Here is a tiny trained network, its code and every weight. The questions are about switching its units off for an input and a class, where a switched-off unit gives its printed mean instead of its output.

import numpy as np


def w(rows, s, z=0):
    codes = np.array(rows[::2]) - 128.0
    scale = np.full(codes.shape[1], s)
    scale[-1] = z or s
    return codes * scale


def f(y):
    return np.maximum(y, 0)


def log_softmax(a):
    a = a - a.max(-1, keepdims=True)
    return a - np.log(np.exp(a).sum(-1, keepdims=True))


def net(x, mask):
    res = np.array(x, float).reshape(1, 7) / 4 @ E
    y = f(res @ A[0][:, :-1].T + A[0][:, -1])
    res = res + np.where(mask, y, B[0][:, -1]) @ B[0][:, :-1]
    return log_softmax(res[-1] @ U[:, :-1].T + U[:, -1])


A, B = {}, {}
E = w([
[146,160,115,91,219,141,80,183,76],'x0',
[130,128,127,125,128,129,130,130,128],'x1',
[160,36,209,50,124,88,97,140,146],'x2',
[252,151,143,170,105,112,148,126,81],'x3',
[112,199,162,97,145,84,210,232,188],'x4',
[138,115,61,148,112,1,96,135,139],'x5',
[179,40,110,212,199,141,148,112,195],'x6',
],0.0093)
A[0] = w([
[125,141,166,145,167,186,150,141,105,62],'N0',
[157,104,118,93,121,32,100,125,138,47],'N1',
[132,106,141,90,116,123,122,121,143,244],'N2',
[93,126,113,185,110,135,165,129,110,221],'N3',
[70,107,91,119,137,133,129,171,148,56],'N4',
[165,116,97,106,185,141,109,160,68,79],'N5',
[123,135,60,147,123,66,100,133,145,23],'N6',
[134,150,130,38,83,115,121,115,64,43],'N7',
[71,112,123,108,140,122,108,105,167,97],'N8',
[144,77,135,112,119,166,56,85,93,106],'N9',
[111,160,123,154,86,159,167,84,159,117],'N10',
[158,170,135,83,154,97,217,156,131,52],'N11',
[146,93,121,236,245,151,169,113,173,166],'N12',
[107,157,83,152,142,145,109,93,102,123],'N13',
[113,176,149,162,134,193,141,107,135,90],'N14',
[128,178,56,201,111,172,170,158,85,183],'N15',
[77,105,107,94,125,178,107,115,189,107],'N16',
[141,72,124,175,176,122,129,139,154,44],'N17',
[131,118,198,105,127,162,134,108,107,93],'N18',
[190,157,154,168,115,108,160,109,113,163],'N19',
[179,109,169,126,107,160,127,160,103,166],'N20',
[144,101,212,93,147,162,137,115,134,70],'N21',
[112,143,165,143,174,91,193,193,192,91],'N22',
[106,198,113,100,67,152,97,103,95,60],'N23',
[112,108,119,71,123,132,96,118,159,170],'N24',
[136,72,192,107,52,109,147,105,172,125],'N25',
[129,141,144,140,106,233,173,118,123,42],'N26',
[109,154,183,148,148,90,142,138,126,46],'N27',
[38,107,97,90,152,132,110,125,195,191],'N28',
[123,134,155,115,119,182,137,145,121,46],'N29',
[113,174,43,189,124,74,105,139,139,61],'N30',
[115,155,119,87,83,101,165,130,116,193],'N31',
[90,116,120,188,124,141,39,64,84,225],'N32',
[89,123,138,192,34,123,172,105,141,134],'N33',
[143,112,140,152,202,122,133,147,167,191],'N34',
[126,181,87,133,237,141,90,171,69,175],'N35',
[125,162,127,137,146,68,83,105,145,40],'N36',
[141,91,206,102,182,100,84,154,97,194],'N37',
[124,185,145,106,68,114,77,145,129,123],'N38',
[146,100,152,91,107,91,67,74,115,92],'N39',
[136,128,86,109,137,74,137,111,117,2],'N40',
[225,108,145,82,98,110,164,121,91,244],'N41',
[118,196,204,103,151,92,139,136,173,97],'N42',
[134,93,196,131,129,65,104,136,128,165],'N43',
[132,86,170,172,128,116,101,121,187,234],'N44',
[103,72,94,146,106,71,148,173,78,75],'N45',
],0.012,0.0047)
B[0] = w([
[157,34,129,60,140,78,124,148,165,167],'N0',
[132,69,138,85,166,104,115,129,184,195],'N1',
[73,170,110,143,123,90,131,150,117,188],'N2',
[71,177,116,118,120,132,154,165,122,177],'N3',
[170,148,134,114,127,164,130,123,101,158],'N4',
[153,103,95,116,89,155,172,141,128,181],'N5',
[156,102,166,68,133,108,137,52,160,172],'N6',
[153,82,195,195,83,128,127,139,142,193],'N7',
[234,147,86,136,104,153,104,142,117,170],'N8',
[146,132,129,151,184,137,206,77,75,216],'N9',
[93,97,109,122,131,111,175,191,143,168],'N10',
[174,130,139,139,152,153,164,87,107,185],'N11',
[140,157,189,152,73,88,95,149,84,249],'N12',
[85,128,143,180,164,129,169,138,135,172],'N13',
[110,105,144,81,152,34,73,112,229,168],'N14',
[42,210,110,138,190,128,70,167,176,210],'N15',
[215,185,115,96,133,129,89,138,121,180],'N16',
[147,97,203,122,75,143,108,124,110,182],'N17',
[128,94,142,92,162,73,105,114,130,172],'N18',
[186,179,98,55,107,195,100,111,134,193],'N19',
[149,167,103,109,147,93,84,125,143,188],'N20',
[110,85,109,95,159,40,102,140,194,181],'N21',
[162,129,145,156,199,141,195,52,66,202],'N22',
[161,135,215,150,94,143,123,156,154,179],'N23',
[157,216,93,137,133,163,124,155,138,177],'N24',
[103,119,52,166,109,99,166,190,134,219],'N25',
[171,61,131,79,146,49,121,104,204,176],'N26',
[149,114,127,182,159,146,134,97,138,147],'N27',
[197,190,103,118,102,161,69,121,92,210],'N28',
[138,53,127,123,150,62,115,112,178,152],'N29',
[126,69,129,114,190,57,77,137,228,186],'N30',
[96,133,162,153,146,115,128,139,101,183],'N31',
[148,155,146,129,216,126,193,126,81,239],'N32',
[153,64,52,126,51,165,212,189,108,195],'N33',
[88,147,170,155,97,118,114,132,103,191],'N34',
[102,53,50,142,22,103,190,200,77,226],'N35',
[179,19,99,78,101,97,96,79,144,154],'N36',
[2,134,63,185,78,114,143,170,123,217],'N37',
[121,134,198,169,105,132,108,111,122,182],'N38',
[103,153,152,157,192,85,149,139,112,203],'N39',
[160,95,148,121,128,108,114,75,192,149],'N40',
[163,222,72,112,128,177,69,150,90,232],'N41',
[148,127,106,190,168,126,154,60,102,185],'N42',
[45,145,95,138,168,64,90,121,169,202],'N43',
[71,166,161,138,118,105,111,153,83,212],'N44',
[155,96,176,48,137,81,125,116,161,165],'N45',
],0.007,0.014)
U = w([
[75,147,107,144,156,98,95,157,145,163],'0',
[169,34,142,68,146,76,87,110,171,98],'1',
[135,144,128,126,115,104,132,150,106,250],'2',
[165,127,141,175,186,130,188,91,84,79],'3',
[133,71,66,136,35,123,179,174,100,98],'4',
[134,128,246,166,55,117,85,146,107,90],'5',
[210,187,78,98,112,145,50,133,112,90],'6',
[121,106,137,65,57,156,150,69,89,115],'7',
],0.011)

Each question gives the input, the list of numbers given to net, and the class t.
The units are the neurons (one row each of A and B). Each row of codes is followed by its name. A weight is (code - 128) times the scale printed after its matrix; where a second scale follows, it is the last column's (A, B and U).
mask holds one flag per neuron, in row order. A switched-off neuron (its flag False) gives its mean, the last column of its row in B, instead of its output. The means were averaged over made-up inputs and are rounded, as every weight is.
A unit's drop is (log p(t) with every unit on - log p(t) with that unit switched off) / (log p(t) with every unit on - log p(t) with every unit switched off).
The circuit of an input: a set's keep is (log p(t) with only the set's units on - log p(t) with every unit switched off) / (log p(t) with every unit on - log p(t) with every unit switched off). Starting from the 12 units with the biggest drops (on a tie, the unit counted first), units are removed one at a time, each time the one whose removal leaves the highest keep (on an exact tie, the one counted first), for as long as the keep stays at least 0.8.
units of the circuit, in order: the units of the circuit, biggest drop first
most important unit: the unit with the biggest drop
k most important neurons: the k neurons with the biggest drops, biggest first
input [8,2,4,-8,4,-5,6], class 4: units of the circuit, in order => N35, N15
input [1,-1,4,6,-4,7,-7], class 1: units of the circuit, in order => N1
input [5,1,-8,6,-7,3,-4], class 0: 2 most important neurons => N15, N30
input [7,3,-1,-6,6,-7,5], class 1: units of the circuit, in order => N0, N26
input [7,-5,0,-5,-3,6,8], class 5: 3 most important neurons => N12, N17, N34
input [-7,-1,-5,1,2,8,1], class 1: units of the circuit, in order => N30, N6
input [-1,-2,-5,0,-4,4,6], class 5: units of the circuit, in order => N12, N17
input [-6,6,6,8,5,-1,-6], class 6: 4 most important neurons => N41, N19, N35, N20
input [-8,5,1,3,-2,-1,6], class 4: 2 most important neurons => N33, N25
input [-4,-6,-5,-8,3,-3,6], class 6: 2 most important neurons => N28, N16
input [7,0,7,-5,-4,-6,7], class 0: 4 most important neurons => N37, N21, N33, N7
input [0,4,6,-3,-8,5,2], class 3: 3 most important neurons => N9, N32, N15
input [-5,0,-4,-6,1,-3,-2], class 6: 3 most important neurons => N28, N35, N16
input [-7,5,4,0,-4,8,-1], class 1: most important unit => N1
input [-5,-6,1,7,6,4,-4], class 6: units of the circuit, in order => N41, N19
input [6,0,1,1,-2,-2,6], class 4: units of the circuit, in order => N35, N5
input [1,5,-7,1,6,-5,-8], class 5: 2 most important neurons => N23, N38
input [6,-2,1,5,7,6,4], class 3: 2 most important neurons => N22, N11
input [-7,-1,0,-8,6,-2,5], class 6: 3 most important neurons => N28, N16, N35
input [2,7,-7,-1,3,-6,8], class 5: most important unit => N12
input [1,-3,7,6,4,6,1], class 0: units of the circuit, in order => N37, N43
input [-5,-3,-4,5,0,-7,2], class 1: units of the circuit, in order => N26, N14
